In the rows, zero is written as 128.
Facts:
fenok	γ	stidalan; fenok	γ	bidasi; fenok	γ	grober; farovo	γ	bidasi; farovo	γ	brimidas
farovo	γ	vepe; motro	γ	drize; motro	γ	trudrul; motro	γ	fleflum; motro	γ	rastal
motro	γ	grabik; motro	γ	perer; klidel	γ	klages; klidel	γ	ladri; klidel	γ	satrikil
plekik	γ	trudrul; plekik	γ	rizor; kimil	γ	troklim; kimil	γ	fote; goko	γ	madi
goko	γ	nustes; goko	γ	kevur; gaploma	γ	vepe; drovabuk	γ	vepe; drovabuk	γ	triplor
drovabuk	γ	rovozem; drovabuk	γ	vofla; drovabuk	γ	riger; graplok	γ	trumama; graplok	γ	fote
graplok	γ	ziklon; gibrek	γ	brebos; gibrek	γ	buna; gibrek	γ	ziklon; fuskude	γ	medozu
fuskude	γ	ditror; ninal	γ	skigis; vifil	γ	zati; pegi	γ	fadrak; pegi	γ	dider
rori	γ	pigrum; rori	γ	seplak; traflu	γ	niflis; traflu	γ	bukon; traflu	γ	rizor
veflo	γ	medozu; veflo	γ	triklo; veflo	γ	flize; veflo	γ	fote; veflo	γ	drasebe
pleti	γ	bilo; pleti	γ	skedostes; pleti	γ	riger; grimin	γ	bedor; grimin	γ	vadrok
grimin	γ	vofla; pledom	γ	trumama; pledom	γ	nusi; guplu	γ	zudro; guplu	γ	brevi
gesto	γ	bidasi; gesto	γ	madi; gesto	γ	rukla; gesto	γ	groskizim; kuflo	γ	stidalan
pefi	γ	nurar; pefi	γ	vofla; povu	γ	kodrol; povu	γ	rizor; povu	γ	drotobrus
povu	γ	skedostes; pluplir	γ	satrikil; pluplir	γ	brevi; pluplir	γ	rukla; klosu	γ	gritar
klosu	γ	flazenu; klosu	γ	grugris; klosu	γ	dider; mefis	γ	flatruk; mefis	γ	sokoskol
mefis	γ	doza; votreflo	γ	skibramu; votreflo	γ	norok; votreflo	γ	buna; brufus	γ	bedor
brufus	γ	denadrur; brufus	γ	kevur; brufus	γ	grugris; brufus	γ	drosek; zusal	γ	lokle
zusal	γ	pigrum; biror	γ	tedi; biror	γ	pese; voskun	γ	greplonu; voskun	γ	pludir
plopoba	γ	brurak; plopoba	γ	pese; plopoba	γ	fako; plopoba	γ	ziklon; grotoda	γ	pludir
grotoda	γ	sosol; drigran	γ	plomil; drigran	γ	naski; drigran	γ	mebro; drigran	γ	zugik
drigran	γ	rimem; braflim	γ	plaklur; braflim	γ	fleflum; braflim	γ	zudro; braflim	γ	grabik
braflim	γ	drisku; braflim	γ	kevur; duru	γ	tibrur; duru	γ	soklil; poskes	γ	mebro
poskes	γ	flazenu; poskes	γ	nusi; poskes	γ	buna; poskes	γ	riger; poskes	γ	fako
vozo	γ	zugik; vozo	γ	rizem; rista	γ	mebro; rista	γ	sosol; zatri	γ	drosko
zatri	γ	ladri; zatri	γ	troklim; zatri	γ	veskan; braplem	γ	fleflum; braplem	γ	beles
klofitur	γ	tibrur; klofitur	γ	nupli; klofitur	γ	fote; klofitur	γ	tese; klofitur	γ	ziklon
rimem	Δ	b; gritar	Δ	a; fenok	Δ	a; denadrur	Δ	c; kevur	Δ	b
skedostes	Δ	a; pludir	Δ	b; klages	Δ	b; farovo	Δ	a; motro	Δ	a
satrikil	Δ	b; rastal	Δ	a; fadrak	Δ	a; drasebe	Δ	a; pese	Δ	c
klidel	Δ	c; plekik	Δ	a; stidalan	Δ	c; kimil	Δ	c; flatruk	Δ	b
tese	Δ	b; bidasi	Δ	b; plomil	Δ	c; grugris	Δ	b; triplor	Δ	b
zudro	Δ	c; perer	Δ	a; nustes	Δ	a; sosol	Δ	c; goko	Δ	c
flumu	Δ	c; bukon	Δ	c; lokle	Δ	a; ditror	Δ	c; gaploma	Δ	a
sokoskol	Δ	c; drovabuk	Δ	a; drisku	Δ	c; graplok	Δ	c; flazenu	Δ	b
bedor	Δ	a; tibrur	Δ	a; kavik	Δ	c; potik	Δ	a; buna	Δ	b
rizem	Δ	c; gibrek	Δ	a; brurak	Δ	c; fuskude	Δ	a; kugos	Δ	a
mebro	Δ	b; nusi	Δ	b; drosek	Δ	c; trudrul	Δ	c; ninal	Δ	a
fako	Δ	a; pigrum	Δ	a; vifil	Δ	a; brebos	Δ	c; pegi	Δ	b
rori	Δ	a; bilo	Δ	a; drosko	Δ	c; traflu	Δ	a; veflo	Δ	a
pleti	Δ	c; trumama	Δ	b; flize	Δ	c; naski	Δ	b; pekos	Δ	b
fote	Δ	b; kodrol	Δ	a; grimin	Δ	a; brevi	Δ	a; pledom	Δ	c
guplu	Δ	c; nurar	Δ	b; gesto	Δ	b; beles	Δ	b; kuflo	Δ	a
pefi	Δ	a; drize	Δ	b; grober	Δ	b; povu	Δ	a; skigis	Δ	a
pluplir	Δ	c; skepo	Δ	b; klosu	Δ	a; brimidas	Δ	a; broser	Δ	a
mefis	Δ	a; votreflo	Δ	a; triklo	Δ	a; brufus	Δ	c; veskan	Δ	b
zusal	Δ	a; doza	Δ	c; nupli	Δ	a; biror	Δ	b; ladri	Δ	b
rovozem	Δ	b; madi	Δ	a; soklil	Δ	a; dider	Δ	c; troklim	Δ	a
voskun	Δ	a; plopoba	Δ	b; greplonu	Δ	b; zati	Δ	b; grotoda	Δ	b
zugik	Δ	b; drigran	Δ	a; braflim	Δ	b; norok	Δ	a; rukla	Δ	a
fleflum	Δ	a; vadrok	Δ	a; vepe	Δ	a; duru	Δ	b; poskes	Δ	c
drotobrus	Δ	c; plaklur	Δ	a; vofla	Δ	a; vozo	Δ	c; tedi	Δ	a
rista	Δ	b; groskizim	Δ	a; zatri	Δ	a; braplem	Δ	b; skibramu	Δ	a
klofitur	Δ	b; rizor	Δ	c; riger	Δ	a; niflis	Δ	b; ziklon	Δ	b
seplak	Δ	b; grabik	Δ	a; medozu	Δ	a

Known rows:
[134 113 150 103 124 131 102 139  98 123 166 108 111 128 122 130 164 121
 126 130 126 110 108  94 124 105 158 136 170 113 141] -> mefis
[144 128 132  94 136 141 146 143 103 153 133 140 140 132 125 127 141 125
 154 159 114 128 139 105 128  89 113 109 152 139 131] -> troklim
[138 126 163 143  80 114  98 103 143  68 205 155 147 126 106 132 152 141
 110 113 129 128 103 177 132 167 135 165 116 101 144] -> plopoba
[105 134  94 137 135 165 134 126 127 136 101 136 126 132 129 135  63 124
 123 115 106 131 148 129 133 130 109 117 120 161 116] -> sokoskol
[133 128 126 107 155 130 145 126 122 158 105 107 123 118 130 117 157 128
 143 141 121 114 124 119 122  82 113 120 140 149 126] -> nustes
[138 142  81 167 166  52 147 119 171 140 118 145 138 143 114 137 108 114
 112 150 160 209 142 129 130 191 127 127  73 120 149] -> pludir
[111 124 126 127  97 159  88 120 111  92 182 142 108 127 103 138  83 121
  89 101  95 110 126 142 144 143 141 141 158 132 135] -> pledom
[115 115 189  71 125  80  84 146 123 117 169 115 105 108 154 119 175 126
 122 134  87 140 140 151 137 150 197 114 179  90 116] -> drovabuk
[135 116 154 102 120 120 100 136 102 121 169 106 107 129 121 130 161 118
 121 132 128 110 108  97 122 109 160 134 167 115 140] -> vifil
[112 119 147  68 127  73  89 147 121  94 155 122 111  98 165 121 194 104
 128 131  65 125 120 125 129 166 183 104 159  90 129] -> gaploma
[130 136 141 154 125  91 147 123 170 123 110 149 156 126 148 125 124 144
 138 135 139 171 143 165 130 171 126 128  86 113 115] -> triplor
[133 131 121 108 163 132 141 136 123 145  96 109 118 114 125 115 162 125
 146 135 129 118 126 124 126  92 113 121 131 148 131] -> plaklur
[140 115 166 177  78 104 111 114 140 111 184 126 138 150 118 132 122 143
 111 129 164 131 101 122 128 137 166 159 127  93 122] -> pegi
[132 133 140  92 150 138 138 127 117 156 108 113 113 123 134 123 165 135
 136 133 130 123 136 142 118 100 106 124 139 141 130] -> norok
[127 141 166  77 147 123 130 131 124 161 109 114 103 122 152 121 165 143
 132 130 129 133 161 161 119 116 121 121 146 124 118] -> riger
[108 134  99 136 139 159 135 125 129 140 107 137 123 136 129 135  65 122
 115 111 112 136 144 133 132 132 107 118 117 155 119] -> rizem
[137 137 127 166 122 103 150 118 164 125 112 149 153 131 133 128 124 139
 137 133 153 155 132 152 125 166 116 134  83 115 121] -> skepo
[149 128 128 159 111 127 152 120 151  99 193 201 194 124  99 127 113 128
 157 165 111 128 146 156 139 138 110 129 102 138 138] -> fote

Rows:
No name comes twice in this set of rows, the named rows included.
[122 113 111 138  89 173 102 140  95  78 220 177 154 133  88 142  55 100
 115 136  73  98 132 103 154 115 149 124 167 140 139]	kimil
[137 137 134 154 116 115 147 111 159 112 144 162 159 123 122 127 130 143
 135 137 133 143 138 174 131 151 102 141  91 126 126]	trumama
[147 130 121 144  82 111 156 138 140 126  88 153 157 144 139 134 123 165
 134 128 145 222 112 113 137 181  90 128 102  90 116]	satrikil
[144 111 142 104 116 133 108 144  93 103 225 143 137 124  97 131 149 104
 139 159 105  78 119  94 135  87 162 126 177 127 151]	veflo
[135 125 121 192 132 100 150 118 169 123  97 122 150 120 112 110 118 145
 140 133 153 146 107 135 141 136 122 143  86 132 112]	kevur
[133 134 149  87 149 137 133 120 119 154 121 112 108 123 133 121 169 140
 133 129 131 121 137 158 118 102 100 130 138 143 133]	fako
[133 121 160 112 152 127 140 127 122 176 118  99 120 125 129 112 141 140
 147 150 127 116 135 131 130  78 133 124 151 149 112]	bedor
[137 112 113 165  52  73 117 114 148  85 160 136 144 131 146 130 147 123
  98 118 114 138  68  78 117 182 143 142 111  72 124]	gesto
[137 129 142 184 113 106 150 107 161 145 119 128 154 137 126 122 107 151
 133 138 163 144 128 152 130 129 122 144  92 127 110]	grugris
[125 115  88 119  55 165  98 155  91  97 112 136 118 146 118 142  80 139
  92  92  93 197  80  52 158 162 115 123 168  96 121]	pluplir

Now the same elements, written a new way:
Known rows:
[169 150 110  87 171 146 130 107 144 162 115 154 147 119 148 118 109 135
 148 145 113 129  96 143 156 135 114 120 100] -> drisku
[181  96 145 128 135 130 102 118 155 184 137 130 157 137 109  81 156 208
 131 151  81 129 103 152 130 145 148 117  77] -> klosu
[154 108 145 128 160 129 128 103 109 171 141 128 154 160 119  85 111 156
 159 147 101 139  92 143 156 153 137  88  84] -> kodrol
[166 125  97 107 166 153 139 107 185 183 155 143 121 156 146 115 147 170
 135 148 124 165 133 141 187 136 120 125  80] -> kevur
[180 135 119  81 151 146 104 125 181 169 109 161 150  96 133 111 170 188
 136 153  87 120 113 156 143 141 106 139 100] -> brufus
[158 142 110  82 183 140 130 112 129 150 105 150 153 133 141 106  98 143
 159 151  94 131 106 130 140 145 113  98 113] -> bukon
[146 103 145 111 138 132 162 123  93 167 152 130 171 161 118  56 132 197
 173 154  65 138 110 138 131 171 119  67 111] -> traflu
[170 114 131 136 158 141 119  97 132 175 146 126 158 137 114  99 124 165
 144 132 130 144  90 164 165 148 146  95  69] -> madi
[182  92 141 122 121 150 129 122 127 192 153 126 158 142 116  80 109 185
 134 132  81 121  77 140 130 112 150 113  89] -> drigran
[159 111  96 103 168 155 133 114 155 183 141 128 115 176 137 107 101 156
 137 148 113 162 131 120 164 113 130 100  92] -> rimem
[157 101 170 128 153 134  59 114 114 182 127 151 110 162 107  86 155 159
 144 143  83 112 112 143 181 145 119 124  71] -> vofla
[151  71  98  83 126 197 162 161 164 208 170 144 124 155 129  99  94 190
 139 123  93 130 102 117 160  61 136 125 124] -> grotoda
[157 114  95  97 167 158 129 112 153 184 142 127 117 176 137 109 106 156
 137 149 116 166 134 125 164 119 127  93  86] -> flatruk
[166 111  92 105 183 162 135 109 160 172 134 122 116 160 128 111 101 181
 140 138 129 166 140 137 165 122 130  79  88] -> grober
[130  79  90  48 151 148 117 125 162 240 119 126 119 154 144  96 119 129
 157 158 135 149 136 153 186 124 122  45  90] -> fote
[149 116  89  84 162 151 112 120 134 192 138 138 143 175 115  91 111 142
 135 149 118 193 135 123 166 106 134 100  87] -> ladri
[176 166  98  82 160 141 131 103 140 168 121 161 162 111 144 119 112 128
 147 145 114 148  89 139 158 131 108 126  93] -> zudro
[158 132 143 137 131 147 170  91 133 185 181 137 152 141 157 114 142 145
 154 137 123 128  76 162 179 162 114 115  70] -> fleflum

Rows:
No name comes twice in this set of rows, the named rows included.
[186 124  87 113 178 181 135 107 140 159 134 125 109 149 113 103  89 189
 140 113 149 173 146 151 171 116 122  63  88]	bidasi
[172 151  90  52 133 143 100 130 111 181 110 165 192 111 106  86 117 145
 136 141  93 175 109 132 120 109 123 113  97]	klidel
[173 152  96  94 115 169 184 114 176 203 184 153 134 137 160 114 172 182
 139 146 118 169 127 144 181 133  92 128  76]	braflim
[159 138 105  74 181 140 105 115 136 163 104 151 151 122 131 111  97 134
 150 148 105 141 101 136 149 127 123 105 104]	drosko
[154 109 146 131 164 122 122 105 100 169 140 126 150 171 123  77 110 159
 157 146  87 137  96 133 150 155 133  88  93]	skedostes
[206 118  95  89 115 145 145 105 171 227 134 115 116 157 153  83 114 172
 130 162  96 148 144 133 126 116 113  64  73]	plopoba
[147  99  98  99 168 171 141 124 156 183 149 135 114 169 137 108  99 156
 140 139 116 155 124 123 180 108 131 108  98]	greplonu
[159 110  96  92 167 155 132 106 156 197 135 128 114 170 141 107 106 148
 146 153 122 159 136 132 170 124 123  83  85]	tese
[143 111 146 114 132 132 178 122  92 168 158 131 171 160 127  56 137 196
 179 153  63 133 108 142 135 176 110  69 111]	plekik
[191 111  91  87 143 134 137  91 173 231 128 106 107 164 166  98  97 136
 142 170 119 146 133 131 157 120 120  50  72]	ziklon
[165 114 133 129 155 135 114  97 117 173 139 126 153 146 115  94 106 163
 146 131 119 145  86 156 159 142 144  93  73]	groskizim
[186 112 106  34 119 138 119 119 162 234  88 134 148  89 156  89 116 135
 159 159  99 102 111 163 130 134 102  42  95]	graplok

The same elements again, as new rows of numbers:
Known rows:
[164 133 105 118  86 135 101  77 157  99 133 126 107 120 100  75 141  98
 103 173  89 115 148 115 135 137 115 178 127 109  90 140 104  63 128  82
 105 107 115  96 152 141 111 152 119 133 108] -> bidasi
[ 79 121 106 172 147  65 105 113 116 149  97 123 172 115 132 125 131 129
 130 116 133  99 112 129 133  96 140  79 144 166 114 111 155 146  94 157
 145 174 120 154 142  95  85  91 102  99 146] -> drigran
[161  90 115 122 124 142  84 105 141 115 107 118 122 105 143  88 146 143
 124 124 114 136 151 127 109 115 135 147  95  93 134 114 157 109 132 110
 118 148 114 129 161 128 126 136 119 118 132] -> pegi
[117 169 124 138  81 147 153 123  96 122 167 112 105 153 154  95 132 119
 167 145 122 103 107 135 161 169  95 188 153 145  73 146  83  87 125  91
 108  87 136 135  91 167 122 116 123 141 118] -> stidalan
[107 132 123 146 135 114 132 142 118 143 135 143 150 131 127 131 114 127
 130 125 115 130 112 146 105 134 103 119 183 129 140 150 123 144 139 130
 133 151 133 130 131 120 118 106 122 150 147] -> mefis
[ 95 150  88 138 132  85 163 125 142 127 158 121 138 139  92 105 115  85
 110 163 120  97  99 110 133 136 139 102 158 134 125 120 130 110 109 149
 126 141 130 106  94 126 109 108 134 132 141] -> rukla
[164 109 115 116 121 137  86 111 147 117 113 111 111 103 141 116 137 128
 112 130 101 133 138 103 127 113 134 149  91 101 138 123 125 116 130 108
 105 126 107 129 133 132 150 157 144 123 103] -> grugris
[ 99 131 165 147 133 109 129 121 156 125 109 181 153 143  98 151 123 147
 135 142 132 152 155 163 151 116 122  77 162 141 119 157 107 147 107 139
 155 130 144 113 169  87 128 133  88 129 192] -> grimin
[137 142 138 126 120 143 153 126 116 110 143 114 109 148 119 138 148 114
 142 121 166 134 110 127 158 146 136 129 102 149 120 107 121 133 122 139
 157 103 135 134  97 152 134 132 140 113  93] -> drosek
[ 96 126 101 123 143 105 159 159 140 133 152 119 135 124 146 120 115 115
 136 145 110 128 102 122 124 127 127  93 157 123 156 136 128 146 123 155
 119 152 137 131  89 132 156  80 145 164 177] -> fleflum
[177  73  72 103 107 128 109 103 135 105 134  95 114  74 163  61 147 156
 155 164 103 120 144 118 116 121 143 144  75  74 156 113 175  90 142 133
 109 162 122 120 159 177 135  63 121 163 192] -> braflim
[133 147 143 119 111 150 142 131 104 123 148 116 114 143 156 133 144 135
 160 124 140 129 117 114 172 146 138 151 103 149 112 129 100 131 118 134
 130  91 141 134  96 165 133 116 134 136 108] -> drisku
[141 105 163 112 120 168 137 164 132 119 139 124 114 122 170 163 143 185
 184 113 158 173 129 148 163 141 127 110 105 130 164 128 112 177 129 152
 152 120 141 152 115 150 178 104 133 159 156] -> rizor
[167 104 116 116 118 134  95 108 151 117 116 114 116 105 118 123 139 129
  97 138 112 124 147  99 127 116 142 153  83 103 138 120 131 106 135 118
 110 122 113 117 139 136 140 159 146 118  94] -> veskan
[101 143 130 128 149  96 144 151 139 125 138 133 133 115 104 164 125 111
 100 132 131 111 114 133 112 119 115 119 172 133 133 125 134 136 141 155
 145 144 121 135 123 122 124 125 147 133 125] -> soklil
[188 101 127 112 126 147 101 109 124 119 102 123 111  83 108 122 143 159
 109 131 144 127 160 134  76 115 121 175  91  80 136 116 170  97 170 107
 131 142 106 121 204 150 107 124 140 114 115] -> duru
[130 132 111 130  97 147 149 118  95 109 167  99 109 132 155  82 155 142
 182 136 153 112 115 157 140 161 121 164 133 132  91 118 138  99 132 122
 136 136 130 136 120 179 115  57 106 148 161] -> goko
[143 136 168 132 131 169 141 132  77 136 120 134 123 152 149 133 134 159
 167  79 181 137 137 164 121 143 132 146 109 142  98 117 157 136 135 116
 134 103 142 144 144 136 112 120 105  95 126] -> pledom

Rows:
No name comes twice in this set of rows, the named rows included.
[ 90 126  82 165 139  59 115 113 110 162 110 108 169 126 145  97 124 114
 142 120 118  98 110 121 139 106 148  85 146 160 109 117 163 134  87 149
 132 166 127 146 119 104  80  80 102 115 155]	voskun
[116 136 158 142 163 138 160 151  82 169  94 173 143 144 109 145  87 143
 124  86 171 147 153 155  67 115 125 110 146 115 133 128 177 148 153 121
 126 137 148 126 174  92  95 129 116  89 144]	gibrek
[190  92 169 108 143 180  96 111  99 137  95 146 129 119 140 120 125 158
 114  75 138 144 174 151  61 109 137 156  87  80 133 112 186 115 161  95
 100 131 115 120 197 113 123 153 117  86 113]	plopoba
[124 117 188 143 130 145 120 116 130 109 108 144 132 150 126 158 160 173
 164 100 181 163 138 167 172 131 138 105  93 155 111 125 126 150 109 145
 172 120 137 138 157 114 141 129  84 102 153]	pleti
[112 152  93 152 107  95 151  78 136 107 168 136 140 159  58  41 135  65
 108 183 117  79 113 148 105 161 126 122 201 133  72 141 133  57 123 112
 145 157 125  81 169 136  68  77  87 139 164]	fenok
[185  74  90 107 116 142  92 117 139 115 122 106 122  90 167  77 140 158
 147 134  97 137 144 123 109 126 128 147  93  76 159 122 156 112 141 119
 107 166 124 123 163 157 139  84 123 161 160]	braplem
[106 164 150 164  93 103 130  79 161 108 125 203 136 161  37 106 130 112
 117 196 112 116 154 169 151 146  92 121 203 135  61 176  75  79 115 102
 157 124 139  70 207 108  72 134  64 131 177]	farovo
[199 108 174  57 136 195 137 128 105 127 134 133 111 133 133 113 104 132
  94  85 123 145 171 120  54 135 152 174  78  77 139 124 175  85 161  91
  78  94 124 101 163 136 154 155 137 107  90]	fote
[100 136 158 149 140  86 119 125 168 117  93 175 136 114  52 212 144 155
  99 164 156 137 142 144 146 108 110  92 153 141 128 152  91 150 138 162
 184 132 127 112 173 107 106 160 122 125 138]	vofla
[138 127 141 133 109 148 136 122 103 119 145 121 124 143 158 109 147 151
 181 124 153 132 119 152 155 156 134 135 123 140 112 128 123 124 122 132
 154 129 135 136 129 163 124  83 102 138 147]	brufus
[ 84 144 201 171 129 119 110 108 178 111  83 217 143 158  65 168 131 148
 121 149 141 169 168 199 146 130  82  89 210 149  94 182  72 142 113 109
 168 126 136 103 207  59 121 183  59 117 196]	drovabuk

